Here is a tiny trained network, its code and every weight. The questions are about switching its units off for an input and a target symbol, where a switched-off unit gives its printed mean instead of its output.

import numpy as np


def w(rows, s, z=0):
    codes = np.array(rows[::2]) - 128.0
    scale = np.full(codes.shape[1], s)
    scale[-1] = z or s
    return codes * scale


def f(y):
    return np.maximum(y, 0)


def softmax(a):
    e = np.exp(a - a.max(-1, keepdims=True))
    return e / e.sum(-1, keepdims=True)


def log_softmax(a):
    a = a - a.max(-1, keepdims=True)
    return a - np.log(np.exp(a).sum(-1, keepdims=True))


def net(x, mask):
    ids = ['βδεζηθλμπσψ'.index(c) for c in x.split()]
    T = len(ids)
    res = E[ids] + P[:T]
    u = 0
    for l in range(2):
        r = res
        for j in range(2):
            rows = slice(4 * j, 4 * j + 4)
            q, k, v = (r @ M[l][rows].T for M in (Q, K, V))
            z = softmax(np.where(np.tri(T) > 0, q @ k.T / 4**0.5, -1e9)) @ v
            o = O[l][rows]
            res = res + np.where(mask[u + j], z, o[:, -1]) @ o[:, :-1]
        u += 2
        y = f(res @ A[l][:, :-1].T + A[l][:, -1])
        res = res + np.where(mask[u : u + 4], y, B[l][:, -1]) @ B[l][:, :-1]
        u += 4
    return log_softmax(res[-1] @ U[:, :-1].T + U[:, -1])


Q, K, V, O, A, B = {}, {}, {}, {}, {}, {}
E = w([
[97,151,229,136,149,210,135,94,120,68,140,109],'β',
[59,146,152,91,98,124,38,231,107,176,163,48],'δ',
[93,144,208,94,171,176,74,123,170,79,85,98],'ε',
[106,206,123,166,13,67,70,138,74,60,153,57],'ζ',
[121,158,46,143,34,132,35,145,71,59,66,81],'η',
[77,115,176,205,157,29,127,166,67,136,182,89],'θ',
[96,109,33,169,175,169,127,204,151,96,152,117],'λ',
[81,86,113,181,10,111,129,112,148,189,168,128],'μ',
[130,68,92,109,119,45,44,132,194,110,137,80],'π',
[46,102,59,64,117,104,147,122,108,101,162,59],'σ',
[164,103,163,126,77,150,176,203,120,125,100,144],'ψ',
],0.013)
P = w([
[63,107,204,159,92,175,61,142,88,2,128,178],'0',
[93,121,187,158,122,174,74,122,87,41,138,163],'1',
[105,118,174,160,126,176,92,110,106,59,133,132],'2',
[121,115,158,159,131,175,114,99,127,78,122,104],'3',
[139,115,149,164,140,173,136,92,148,99,110,87],'4',
[159,115,133,165,146,169,157,81,168,118,100,64],'5',
[179,111,121,162,147,169,179,70,188,141,94,44],'6',
[203,109,111,166,151,172,200,60,200,155,92,26],'7',
[235,101,94,162,157,180,216,46,205,179,89,10],'8',
],0.0077)
Q[0] = w([
[128,150,151,126,155,180,108,86,116,167,100,88],'L0H1',
[137,182,100,95,110,151,107,116,115,181,158,171],'L0H1',
[134,67,156,172,66,164,159,145,183,8,160,58],'L0H1',
[126,117,71,149,137,107,133,148,104,148,125,108],'L0H1',
[136,141,100,113,183,67,104,92,107,159,151,151],'L0H2',
[156,154,168,99,153,136,154,112,162,160,132,175],'L0H2',
[131,140,155,101,87,166,147,171,169,114,130,158],'L0H2',
[187,179,39,105,129,73,125,139,85,181,175,215],'L0H2',
],0.013)
K[0] = w([
[186,135,118,132,127,111,173,148,125,135,97,92],'L0H1',
[124,103,145,126,153,115,109,136,98,91,139,158],'L0H1',
[155,137,132,169,150,137,150,127,134,194,84,8],'L0H1',
[114,151,150,139,139,121,123,82,161,123,141,90],'L0H1',
[110,139,128,101,119,154,90,123,156,105,150,181],'L0H2',
[148,132,128,130,130,144,131,134,147,56,136,122],'L0H2',
[126,120,134,153,133,109,126,132,128,95,129,119],'L0H2',
[71,129,196,62,115,157,53,144,106,60,185,238],'L0H2',
],0.017)
V[0] = w([
[99,192,131,106,165,140,96,108,198,110,149,119],'L0H1',
[41,133,62,248,185,109,86,31,146,172,79,138],'L0H1',
[158,132,104,144,148,152,178,84,156,17,113,118],'L0H1',
[135,14,112,155,93,122,198,191,111,143,99,168],'L0H1',
[107,98,132,164,118,22,179,218,57,140,109,131],'L0H2',
[97,74,160,135,141,166,160,52,138,187,174,147],'L0H2',
[108,76,207,168,209,189,102,103,56,153,4,105],'L0H2',
[137,254,214,124,111,107,131,63,181,70,154,105],'L0H2',
],0.0074)
O[0] = w([
[116,88,69,135,147,106,113,123,123,145,110,141,180],'L0H1',
[165,90,59,50,149,225,86,132,157,85,230,160,99],'L0H1',
[143,20,163,60,49,121,95,232,153,59,238,121,51],'L0H1',
[155,206,191,69,146,134,121,136,126,114,202,101,2],'L0H1',
[202,51,88,121,154,242,77,102,2,216,162,135,171],'L0H2',
[167,241,91,98,149,125,69,115,126,125,218,199,99],'L0H2',
[238,101,212,116,6,102,205,132,103,103,63,101,168],'L0H2',
[219,101,132,103,144,80,153,188,56,105,159,96,150],'L0H2',
],0.0044,0.0027)
A[0] = w([
[135,146,117,25,162,104,130,104,132,155,23,182,28],'L0N1',
[117,153,114,24,198,15,201,206,115,147,124,251,3],'L0N2',
[122,76,130,92,245,133,174,166,132,99,82,159,52],'L0N3',
[161,156,120,92,122,112,138,198,152,141,43,195,166],'L0N4',
],0.014,0.0039)
B[0] = w([
[170,28,83,108,178,138,93,113,128,34,112,47,145],'L0N1',
[82,173,44,199,166,197,43,13,219,138,191,70,128],'L0N2',
[107,95,100,221,132,144,151,105,60,130,202,27,254],'L0N3',
[132,3,108,131,249,211,79,66,68,173,141,190,197],'L0N4',
],0.0059,0.00099)
Q[1] = w([
[185,134,28,90,70,4,177,225,93,163,154,227],'L1H1',
[147,94,93,214,75,120,171,16,134,98,139,182],'L1H1',
[201,133,124,110,215,94,169,114,108,7,80,133],'L1H1',
[140,164,30,125,64,143,72,88,87,26,114,26],'L1H1',
[163,61,123,220,158,54,175,76,120,152,145,188],'L1H2',
[114,138,74,142,19,82,140,175,113,227,201,176],'L1H2',
[137,132,34,181,46,185,90,46,131,14,116,85],'L1H2',
[180,157,91,53,140,90,164,195,138,68,125,206],'L1H2',
],0.022)
K[1] = w([
[67,90,135,158,101,61,114,184,72,35,158,254],'L1H1',
[150,167,125,76,142,165,65,159,157,98,250,134],'L1H1',
[89,10,183,122,60,185,135,164,180,112,149,84],'L1H1',
[103,94,25,137,137,90,181,70,224,130,167,145],'L1H1',
[192,127,159,116,117,188,66,168,97,106,237,94],'L1H2',
[69,224,136,162,182,125,17,123,80,98,145,161],'L1H2',
[121,142,54,94,146,116,146,118,222,112,210,152],'L1H2',
[33,53,190,133,89,129,98,168,137,56,132,178],'L1H2',
],0.027)
V[1] = w([
[146,205,193,149,101,103,164,152,97,100,174,59],'L1H1',
[136,102,172,116,99,26,75,55,146,170,163,136],'L1H1',
[148,160,114,214,94,157,147,218,136,179,169,155],'L1H1',
[48,132,97,55,2,174,177,71,84,145,140,151],'L1H1',
[137,115,184,144,137,240,100,142,191,172,104,144],'L1H2',
[106,123,112,181,32,149,150,70,150,110,164,153],'L1H2',
[122,123,187,196,198,107,181,105,129,85,173,106],'L1H2',
[191,115,182,135,97,86,66,60,175,67,79,138],'L1H2',
],0.018)
O[1] = w([
[138,121,172,158,132,41,114,193,166,137,131,56,231],'L1H1',
[128,97,162,69,76,82,154,58,124,144,148,117,39],'L1H1',
[222,205,140,143,185,103,55,107,118,170,118,87,45],'L1H1',
[179,141,80,88,110,142,190,114,200,196,75,55,155],'L1H1',
[73,186,111,56,76,177,86,143,46,158,115,73,178],'L1H2',
[172,169,56,101,142,111,106,192,100,71,108,165,253],'L1H2',
[109,112,85,86,143,104,249,115,86,162,171,126,243],'L1H2',
[197,146,96,115,135,180,74,97,157,107,254,76,121],'L1H2',
],0.0091,0.0056)
A[1] = w([
[89,132,167,113,158,218,165,120,98,153,102,161,77],'L1N1',
[163,111,95,86,107,148,64,121,154,133,65,130,69],'L1N2',
[133,183,249,45,122,161,214,66,137,30,143,134,79],'L1N3',
[207,119,242,109,210,140,163,120,180,71,72,186,2],'L1N4',
],0.014,0.0097)
B[1] = w([
[222,108,183,92,57,116,89,145,200,108,180,141,247],'L1N1',
[56,124,159,148,183,111,197,80,140,112,207,132,255],'L1N2',
[139,133,59,174,158,72,71,30,163,179,8,172,238],'L1N3',
[88,188,119,18,40,173,57,132,127,188,255,197,166],'L1N4',
],0.0065,0.0096)
U = w([
[125,82,32,142,79,65,127,156,84,153,174,70,3],'β',
[112,140,170,185,83,66,112,106,145,140,106,73,137],'δ',
[131,141,148,175,62,93,160,129,128,115,203,151,73],'ε',
[237,103,117,147,88,12,114,147,158,109,156,102,75],'ζ',
[172,117,185,209,164,160,166,93,162,84,177,95,100],'η',
[172,80,186,168,154,60,204,99,70,115,185,128,139],'θ',
[201,133,123,137,153,80,132,156,82,70,107,152,167],'λ',
[197,196,138,117,141,76,181,62,128,125,140,116,183],'μ',
[176,71,102,151,103,74,113,75,94,119,150,132,145],'π',
[190,97,155,131,78,86,203,124,167,86,90,130,151],'σ',
[254,98,180,92,93,131,158,103,86,111,146,109,193],'ψ',
],0.0046,0.0054)

Each question gives the input, a string of symbols that net reads in full, and the target symbol t.
The units are the heads (4 rows each of Q, K, V and O) and the neurons (one row each of A and B). Each row of codes is followed by its name. A weight is (code - 128) times the scale printed after its matrix; where a second scale follows, it is the last column's (O, A, B and U).
mask holds one flag per unit, layer by layer, with each layer's heads first. A switched-off unit (its flag False) gives its mean, the last column of its rows in O or B, instead of its output. The means were averaged over made-up inputs and are rounded, as every weight is.
A unit's drop is (log p(t) with every unit on - log p(t) with that unit switched off) / (log p(t) with every unit on - log p(t) with every unit switched off).
The circuit of an input: a set's keep is (log p(t) with only the set's units on - log p(t) with every unit switched off) / (log p(t) with every unit on - log p(t) with every unit switched off). Starting from all 12 units, units are removed one at a time, each time the one whose removal leaves the highest keep (on an exact tie, the one counted first), for as long as the keep stays at least 0.8.
circuit, biggest first: the units of the circuit, biggest drop first
most important unit: the unit with the biggest drop
k most important neurons: the k neurons with the biggest drops, biggest first
k most important neurons of layer l: the k neurons of layer l with the biggest drops, biggest first
which heads matter: for each layer, one digit per head in row order, 1 if its drop is at least 0.15 and else 0, layers parted by /
input β δ β δ β, target μ: which heads matter : 01 / 01
input δ π δ π μ δ, target π: most important unit : L0H1
input δ β θ ψ δ μ σ β μ, target σ: circuit, biggest first : L1H1, L1H2, L0H2
input σ β δ θ β δ η σ δ, target η: circuit, biggest first : L0H1, L1H2, L1N2, L1H1
input β μ δ δ δ π β, target η: which heads matter : 00 / 11
input σ ψ β, target δ: circuit, biggest first : L0H1, L1H1, L1H2, L0N4
input ε μ η β ψ δ η, target μ: circuit, biggest first : L1H1, L1N2
input μ β β ε δ η β, target β: circuit, biggest first : L1H2, L1H1
input δ λ θ δ, target λ: which heads matter : 10 / 10
input σ δ δ δ δ θ η η, target σ: circuit, biggest first : L0H2, L1H1, L1H2
input β μ μ, target μ: circuit, biggest first : L1H1, L0H2
input δ θ δ δ ζ θ θ, target θ: circuit, biggest first : L0H1, L1H2
input λ ζ δ δ σ μ β β ε, target π: circuit, biggest first : L0H2, L1N3, L1H1, L1H2
input θ δ μ θ σ ψ, target ψ: 2 most important neurons of layer 1 : L1N1, L1N3
input σ δ θ, target θ: most important unit : L0H2
input δ δ ψ δ π σ ψ η, target σ: circuit, biggest first : L1H1, L1H2
input θ μ β δ θ β π η, target π: circuit, biggest first : L1H1, L1N3
input β θ π θ η θ, target η: circuit, biggest first : L1H2, L0H2, L1N2, L1H1
input β β σ μ δ β δ, target β: circuit, biggest first : L1H2, L0H1
input σ ψ β ζ δ ε, target θ: most important unit : L0N3
input λ β ζ π δ δ δ σ ζ, target σ: which heads matter : 00 / 11
input δ σ ζ β δ, target σ: which heads matter : 10 / 11
input ζ δ β, target θ: circuit, biggest first : L0H2, L1H2, L0N3, L0H1
input η δ σ β, target ε: which heads matter : 00 / 01
input δ μ μ ζ ψ δ, target μ: 2 most important neurons : L0N4, L1N2
input δ ε η ζ ζ β, target θ: which heads matter : 01 / 11
input δ π ψ δ, target π: most important unit : L1H1
input β σ μ ζ δ, target δ: which heads matter : 10 / 01
input δ ε μ δ ε ψ ζ μ, target δ: circuit, biggest first : L1H2, L0H2
